In the rows, zero is written as 128.
Rows lie near named flat spaces through zero. A row that begins with a name and a colon came from that space; any other row is followed by the name of its block's space that it lies nearest.
j481_j552: [115 115 121 107 165 152 115 131 136 139 122 143 144 124 118 143 105 138
 116]
j526_j782: [174 102  79 129 156 127 148  84  98 119 111  65 142 147  95 160 141 134
 208]
j481_j552: [128 104  89 118 127 240  96  96 116 166 108  77 139 182 132 125 171 119
 140]
j667_j309: [138 114 164 153 138 139 107 108 103 133 133 149 130 176 112  82 130 111
 126]
j730_j530: [136 195 129 132 110  88  56 161  38 103 111  77  90 124 112  36 148 116
 204]
j667_j309: [149 130 189 149 110 124 143  92 148  84  85 156 130  68 164 141 115 132
 155]
j783_j815: [ 73 133 106 130 115 115  58 131 100  50 175 106 108 210  98 107  94 143
 130]
[128 154 111 155 121 102 112  95 131 164 118 126 101 142 176  66 132 184
 120]
j526_j782
j146_j384: [102 146 116 165 170 118 145 105 105  96 104 132 146 111 138 132 154 103
  87]
[128 143 153 146 114 130 131 146 135 129 159 117 124 142 171 127 126 147
 135]
j146_j384
j152_j802: [139 166 117 167 118 120 117 118 108 121 129  97 148 121 120 132 114 144
 142]
j428_j679: [172 151 138 118 100  89  93  99 126 139  83  98  91 129  90 141 138  86
 105]
j322_j279: [162 128 138  83  79  93 141  37 155 158  99 113 159 149 184 127 137 131
 171]
j312_j346: [102 193 121 119  81 134 145 186 111 131 103 119 147 108 119 144 162 154
 133]
[169 128 141 140  68 140 112  85 103  80 114 119  99 151 138 115 158 165
 167]
j312_j346
j146_j384: [115 103 126 128 135 107 109 138 129 127 151 133 151 124  85 105 116 112
 168]
[131 103 155 158 124 158 159 168 116  97  94 120 127  89 103 127 124  94
 184]
j526_j782
[194  14 166 167 145 134 143  13 193 169 188 133  56  84 117 135  34  91
 163]
j312_j346
[105 144 125 182 139 118 122  97 131 129  79 135 133 155 144 133 150 167
  96]
j146_j384
[104 127  91 125 109 118 101 104  89 143 123 143 119 123 141  74 111  79
 132]
j730_j530
[157 142 125 108  76 103 133  63 133 142  99 122 167 125 164 145 164 138
 119]
j322_j279
[116 128 123 122  86 107 105  89 129 139 102 117 151 118 171 134 160 138
 134]
j322_j279
[128 142 153 160 116 143 163 152 148 123 119 143 157 143 131 116 158 121
 135]
j526_j782
j428_j679: [177 124 153 163 110  85 146 136 122 174 132 151 124 133  85 163  72 142
 133]
[136 152  98 159 153 115 122 107 106 134 123 140 124 121 130 133 159 104
  89]
j146_j384
[135 151 131 115 149 120 103 143  88 151 130 141 151 172 163  71 126 101
 136]
j667_j309
[199 128 150 130 122 125 109  61  88 159 124 156 133  86  74  80 135  70
  71]
j730_j530
j730_j530: [129 121 135 117 160 136  97 136 118 112 103  97 121 110 130 122 160 141
 139]
j152_j802: [115 100 108  61 149 131 127 147 137 101 136 156  65 173 147 129 159  92
 177]
[168 152 177  90 161 163  84 147 137 151 115 120 131 118 101 132 140 160
 144]
j730_j530
[121 161 147  46 157  96 137 160 225  96 182 234 165  89 105 174 128 158
  99]
j481_j552
j783_j815: [144 102 117 100 120 138 132 109 107 130 129 131 162 103 124 130  95 127
 112]
[150 167  79 127 168 110 144  90 100 114  93 150 158 106 115 145 179 113
  82]
j146_j384
[166 149 146  86 158 123  84 121 126 171 115 143  94 119  98  91 155 102
 104]
j730_j530
[127 139 155 125 110 147 153 160 120 125 164 134 115 157 135 130 119 131
 139]
j146_j384
[116  96  68 119  82  70  48  57 126  78 112  87 124 147  96 163 103  86
 104]
j526_j782
[144 109  73 167  49 124 115  88  89  48 137 120 141  76 125 104 124 122
 152]
j730_j530
[ 70 113  83 136  84 102 149 122 106 107 144 119 137 138 142 139 118 111
 150]
j730_j530
[129 138  80  72 143 123  88 135  46 111 154  70 145 110  54 167  62 137
  37]
j783_j815
[118 153 149 101 145  72 144 140 168 100 167 192 156  86 107 120 106 160
 137]
j481_j552
[158 128 144 152 120  67 160 130 122 134 132 128  81  84 131 148 100 140
 136]
j481_j552
[112  93  73 143 133 138  86 157 100 154 134  32 146 142 117 157  77 126
  83]
j783_j815
[201 139 168 107 136 121  63 125  89 111  97  85 140  99  83  77 161 142
 141]
j730_j530

Rows lie near named flat spaces through zero. A row that begins with a name and a colon came from that space; any other row is followed by the name of its block's space that it lies nearest.
j824-j932: [142  84  85 168 128 156  87 116  74 104  55 142 160 129 111 107 178 114
 141]
j560-j571: [ 62 133  94 199 146 149 154 120 182 165  95 110 127 157 131 135 123 119
 105]
j320-j907: [131  95 158 135 177 144 109 129 157 131 135 169 118 204  78 128 116 138
 100]
j320-j907: [135 136 132 101  72 154 113 132 130 138 152 109 154  33 129 101 140  95
 161]
j838-j11: [153 127  81 101 151 143 104 107 142 132 101 124 115 121 156 138 148 128
  96]
[106 127 142 178 156 122 134 131 136 135 163 164 128 153  88 127 148 159
 130]
j320-j907
j986-j171: [142 141  96 129 137 135 127 142 142 101 118 142 140 126 149 155 113  88
 147]
[147 128  95 129 131 137 132 136 147 119 116 147 123 147 127 183 141  89
 132]
j986-j171
[123 151 116 155 132 116 120 114  70 123  63 138  99 151 148 159 140 161
 140]
j320-j907
j560-j571: [157 126 138 110 124 127 124 136 111 125 138 134 123 113 125 123 128 132
 140]
[ 72 152 190 136  80 107 168 168 114 102 138 154 109 157 120 119  81 129
 156]
j838-j11
j754-j915: [148 154 145 101 101 107 165 108 126 174  68 136 148 155 155 156 127 150
  85]
[ 93 132 122 152 139 133 144 123 156 146 115 119 123 137 131 128 121 126
 120]
j560-j571
[129 117 124 156 155 136  99 102 127 130 102  83 115 125 144 103 126 105
 124]
j824-j932
j838-j11: [101 139  93  81 102 127 117 180 138 111  56 159  79 153 176 104 111 144
 106]
[120 108 117  78  97  92 161 163 199 129 174  69 140 120 166 118 104  95
  92]
j320-j907
j587-j69: [116 105 122 162 135 147 186 126 149 110 181 158 116 112 123 118 141 119
 171]
[ 81 128 200 145  95  92 159 119 100 122 152 131 121 141  95 139  92 122
 144]
j838-j11
[117 137 128 109 106 106 159 111 116 165 110 124 133 145 163 135 132 152
  82]
j754-j915
j986-j171: [106  81 206 118 114 119 177 109  88 225 150  98  82 169  65  38 180 248
 101]
[164 154  39 104 147 165  98 173 165 132  73 132 126 124 171 105 156 140
 125]
j838-j11
j824-j932: [140 152 120 151 170 136 122 118 103  89 113 127 157 126  89 106 117 134
 155]
[133 131 118 122 132 125 122 133 140 123 112 132 121 130 128 124 141 126
 126]
j838-j11
[153 128 134 121 130 170 100 116 134 140 108 128 108 143 128 152 102 100
 157]
j754-j915
[126 127 125 133 132 145 136 129 105 103 121 161 173 118  97 120 129 141
 168]
j824-j932
[131 137 129  93  91 115 144 151 126 156 132 151  93 125 127 157 148 134
  83]
j824-j932
[106 129 144 132 117 113 136 122 121 123 135 135 115 136 128 129 116 129
 132]
j838-j11
[142 144  92 118 139 146 117 161 138 121  94 143 123 134 145 111 135 136
 122]
j838-j11
[129 127 139 130 137 119 153 126 121 152 118 118 121 135 111 107 152 145
 141]
j986-j171
[118  75 126 148 139 149 110 106 146 132 130  92 135 129 157 110 128 100
 151]
j824-j932
